Below are the code and all the weights of a small trained network. Each question names an input and a target symbol and asks about switching units off, where a switched-off unit gives its printed mean instead of its output.

import numpy as np


def w(rows, s, z=0):
    codes = np.array(rows[::2]) - 128.0
    scale = np.full(codes.shape[1], s)
    scale[-1] = z or s
    return codes * scale


def norm(h):
    return h / np.sqrt((h * h).mean(-1, keepdims=True) + 1e-5)


def f(y):
    return y / 2 * (1 + np.tanh(0.7978845608 * (y + 0.044715 * y**3)))


def softmax(a):
    e = np.exp(a - a.max(-1, keepdims=True))
    return e / e.sum(-1, keepdims=True)


def log_softmax(a):
    a = a - a.max(-1, keepdims=True)
    return a - np.log(np.exp(a).sum(-1, keepdims=True))


def net(x, mask):
    ids = ['αβεηθλμξπψω'.index(c) for c in x.split()]
    T = len(ids)
    res = E[ids] + P[:T]
    u = 0
    for l in range(2):
        r = norm(res)
        for j in range(3):
            rows = slice(2 * j, 2 * j + 2)
            q, k, v = (r @ M[l][rows].T for M in (Q, K, V))
            z = softmax(np.where(np.tri(T) > 0, q @ k.T / 2**0.5, -1e9)) @ v
            o = O[l][rows]
            res = res + np.where(mask[u + j], z, o[:, -1]) @ o[:, :-1]
        u += 3
        y = f(norm(res) @ A[l][:, :-1].T + A[l][:, -1])
        res = res + np.where(mask[u : u + 4], y, B[l][:, -1]) @ B[l][:, :-1]
        u += 4
    return log_softmax(norm(res)[-1] @ U[:, :-1].T + U[:, -1])


Q, K, V, O, A, B = {}, {}, {}, {}, {}, {}
E = w([
[3,37,137,105,139,81,116],'α',
[104,105,182,143,133,157,100],'β',
[79,121,81,157,188,138,133],'ε',
[104,99,140,166,169,142,118],'η',
[137,130,119,178,136,55,115],'θ',
[79,117,93,159,173,175,193],'λ',
[107,91,168,146,179,129,147],'μ',
[192,163,168,86,136,195,115],'ξ',
[102,158,128,162,121,102,153],'π',
[112,140,129,153,121,90,150],'ψ',
[120,133,127,125,70,117,118],'ω',
],0.02)
P = w([
[167,87,98,75,147,162,107],'0',
[1,240,83,117,171,133,104],'1',
[21,213,143,103,171,110,90],'2',
[71,141,171,110,193,46,68],'3',
[116,48,110,161,105,127,171],'4',
[103,113,174,195,121,149,116],'5',
[66,169,151,173,146,132,53],'6',
[74,214,132,98,150,98,138],'7',
[115,106,150,142,135,112,172],'8',
[141,59,135,170,125,129,170],'9',
[109,112,155,165,136,125,123],'10',
[117,125,133,149,145,103,133],'11',
[114,155,124,118,131,106,140],'12',
],0.0095)
Q[0] = w([
[103,225,94,24,187,102,127],'0.h1',
[178,113,169,73,74,2,231],'0.h1',
[72,112,135,146,65,48,130],'0.h2',
[176,56,184,141,152,201,197],'0.h2',
[76,130,135,173,144,47,49],'0.h3',
[175,90,123,82,232,198,41],'0.h3',
],0.0068)
K[0] = w([
[159,62,90,158,117,122,156],'0.h1',
[133,137,120,177,79,143,169],'0.h1',
[181,60,166,245,87,133,109],'0.h2',
[110,140,120,134,154,85,34],'0.h2',
[127,94,149,95,127,70,142],'0.h3',
[189,145,142,88,122,133,46],'0.h3',
],0.011)
V[0] = w([
[127,153,132,99,104,163,66],'0.h1',
[115,247,169,133,181,127,126],'0.h1',
[58,144,169,119,144,79,55],'0.h2',
[160,83,149,203,84,160,87],'0.h2',
[148,145,143,82,132,142,71],'0.h3',
[193,103,193,49,139,72,158],'0.h3',
],0.011)
O[0] = w([
[112,45,155,109,239,84,224,169],'0.h1',
[95,249,133,44,153,73,78,254],'0.h1',
[82,198,30,197,119,180,91,201],'0.h2',
[62,148,178,144,221,54,114,96],'0.h2',
[162,119,2,199,139,212,218,153],'0.h3',
[102,128,131,135,37,218,199,97],'0.h3',
],0.0082,0.0063)
A[0] = w([
[9,124,146,130,134,116,67,5],'0.n1',
[255,190,76,144,101,163,138,109],'0.n2',
[140,209,210,105,118,90,78,209],'0.n3',
[245,204,117,38,126,235,204,177],'0.n4',
],0.0081,0.0027)
B[0] = w([
[99,69,88,126,147,143,194,192],'0.n1',
[69,125,155,131,3,126,89,197],'0.n2',
[129,152,55,116,138,97,105,216],'0.n3',
[79,104,85,86,70,142,69,254],'0.n4',
],0.014,0.0083)
Q[1] = w([
[132,148,147,108,59,137,94],'1.h1',
[112,139,52,158,163,216,145],'1.h1',
[174,183,108,73,147,133,185],'1.h2',
[116,102,252,167,94,74,56],'1.h2',
[135,142,76,138,182,195,187],'1.h3',
[215,95,196,93,128,175,109],'1.h3',
],0.011)
K[1] = w([
[121,212,94,100,138,174,147],'1.h1',
[230,55,145,168,91,193,127],'1.h1',
[246,113,86,97,70,178,147],'1.h2',
[18,185,102,188,150,94,46],'1.h2',
[204,16,164,115,127,79,125],'1.h3',
[80,146,163,76,153,126,128],'1.h3',
],0.011)
V[1] = w([
[140,156,21,54,55,165,141],'1.h1',
[90,126,92,131,132,66,2],'1.h1',
[138,155,123,214,82,88,101],'1.h2',
[104,168,89,98,203,84,216],'1.h2',
[158,155,159,44,201,172,77],'1.h3',
[165,154,145,79,67,79,88],'1.h3',
],0.0099)
O[1] = w([
[164,124,47,128,79,106,160,254],'1.h1',
[158,47,123,102,108,132,136,247],'1.h1',
[103,96,115,133,199,232,9,85],'1.h2',
[101,94,66,41,172,114,188,145],'1.h2',
[247,157,147,197,140,188,105,112],'1.h3',
[111,98,137,100,140,51,111,126],'1.h3',
],0.011,0.0079)
A[1] = w([
[163,110,86,134,179,253,192,167],'1.n1',
[181,178,168,130,150,94,139,185],'1.n2',
[71,152,120,119,201,176,131,69],'1.n3',
[189,174,69,141,81,102,75,4],'1.n4',
],0.011,0.0032)
B[1] = w([
[165,130,125,80,109,73,62,195],'1.n1',
[124,37,246,110,87,42,106,153],'1.n2',
[216,100,180,63,81,186,130,170],'1.n3',
[173,94,167,126,176,194,197,254],'1.n4',
],0.012,0.0035)
U = w([
[102,187,156,195,116,116,111,216],'α',
[118,224,138,89,156,148,178,61],'β',
[200,119,44,141,185,132,117,9],'ε',
[189,168,150,90,146,146,133,126],'η',
[92,106,111,206,142,116,61,61],'θ',
[188,142,160,102,134,127,99,167],'λ',
[171,200,94,178,91,55,207,36],'μ',
[142,138,216,128,84,39,114,251],'ξ',
[244,177,99,96,133,94,43,41],'π',
[153,146,102,93,33,146,108,214],'ψ',
[78,1,148,137,157,141,185,63],'ω',
],0.0095,0.0025)

Each question gives the input, a string of symbols that net reads in full, and the target symbol t.
The units are the heads (2 rows each of Q, K, V and O) and the neurons (one row each of A and B). Each row of codes is followed by its name. A weight is (code - 128) times the scale printed after its matrix; where a second scale follows, it is the last column's (O, A, B and U).
mask holds one flag per unit, layer by layer, with each layer's heads first. A switched-off unit (its flag False) gives its mean, the last column of its rows in O or B, instead of its output. The means were averaged over made-up inputs and are rounded, as every weight is.
A unit's drop is (log p(t) with every unit on - log p(t) with that unit switched off) / (log p(t) with every unit on - log p(t) with every unit switched off).
The circuit of an input: a set's keep is (log p(t) with only the set's units on - log p(t) with every unit switched off) / (log p(t) with every unit on - log p(t) with every unit switched off). Starting from the 12 units with the biggest drops (on a tie, the unit counted first), units are removed one at a time, each time the one whose removal leaves the highest keep (on an exact tie, the one counted first), for as long as the keep stays at least 0.8.
circuit, biggest first: the units of the circuit, biggest drop first
k most important neurons of layer l: the k neurons of layer l with the biggest drops, biggest first
which heads matter: for each layer, one digit per head in row order, 1 if its drop is at least 0.15 and else 0, layers parted by /
input θ ξ β α η ψ ξ β ψ ω α ξ μ, target ω: most important neuron of layer 0 : [0.n4]
input ε μ θ π, target ε: 3 most important neurons of layer 0 : [0.n2 0.n4 0.n1]
input ω θ ξ μ ξ η ε, target β: which heads matter : 110 / 100
input θ ω ω π, target θ: circuit, biggest first : [0.h1 1.h2]
input ω π ω ξ μ, target β: circuit, biggest first : [0.h1 1.h1 0.n4 0.h2]
input θ ω μ η ξ ξ ψ θ, target ξ: which heads matter : 010 / 100
input π ω α ξ ε ω ω λ, target ε: which heads matter : 001 / 010
input ξ ξ π θ ξ λ λ, target μ: circuit, biggest first : [1.h2 0.h1 0.n4]
input ε ξ λ ω, target ε: which heads matter : 001 / 000
input π ξ ξ ω ω λ ξ η, target ε: which heads matter : 000 / 110
input α ξ ε ψ α ξ ψ ε ξ ω ω π π, target ω: circuit, biggest first : [0.h2 0.h1 1.h2]
input θ λ ω ξ ε ξ ψ λ ε, target ω: 2 most important neurons of layer 0 : [0.n4 0.n3]
input ε ω λ θ ξ β ξ μ ω ω ξ ε β, target π: which heads matter : 111 / 001
input ξ η θ, target ξ: 3 most important neurons of layer 0 : [0.n4 0.n2 0.n3]
input ω ξ λ ψ ε λ θ ψ ξ μ, target β: which heads matter : 100 / 100
input ψ ξ ε, target θ: which heads matter : 100 / 011
input θ ψ ξ ω α ε λ ξ ξ ε ω η, target ω: circuit, biggest first : [0.n4 0.n3]
input ξ ξ ξ ξ π μ λ θ ξ λ μ π, target ξ: which heads matter : 011 / 100
input π π ω ω ψ π π π ε π ξ μ, target ε: 2 most important neurons of layer 0 : [0.n2 0.n4]
input π ξ ξ π ξ λ ε, target ε: which heads matter : 001 / 110
input θ ε ψ, target θ: circuit, biggest first : [0.h1 1.h2 0.n4]
input λ ε π ξ μ, target ξ: which heads matter : 111 / 111
input ε ω ξ π ε ξ ω π ω ε ω η, target π: which heads matter : 101 / 001
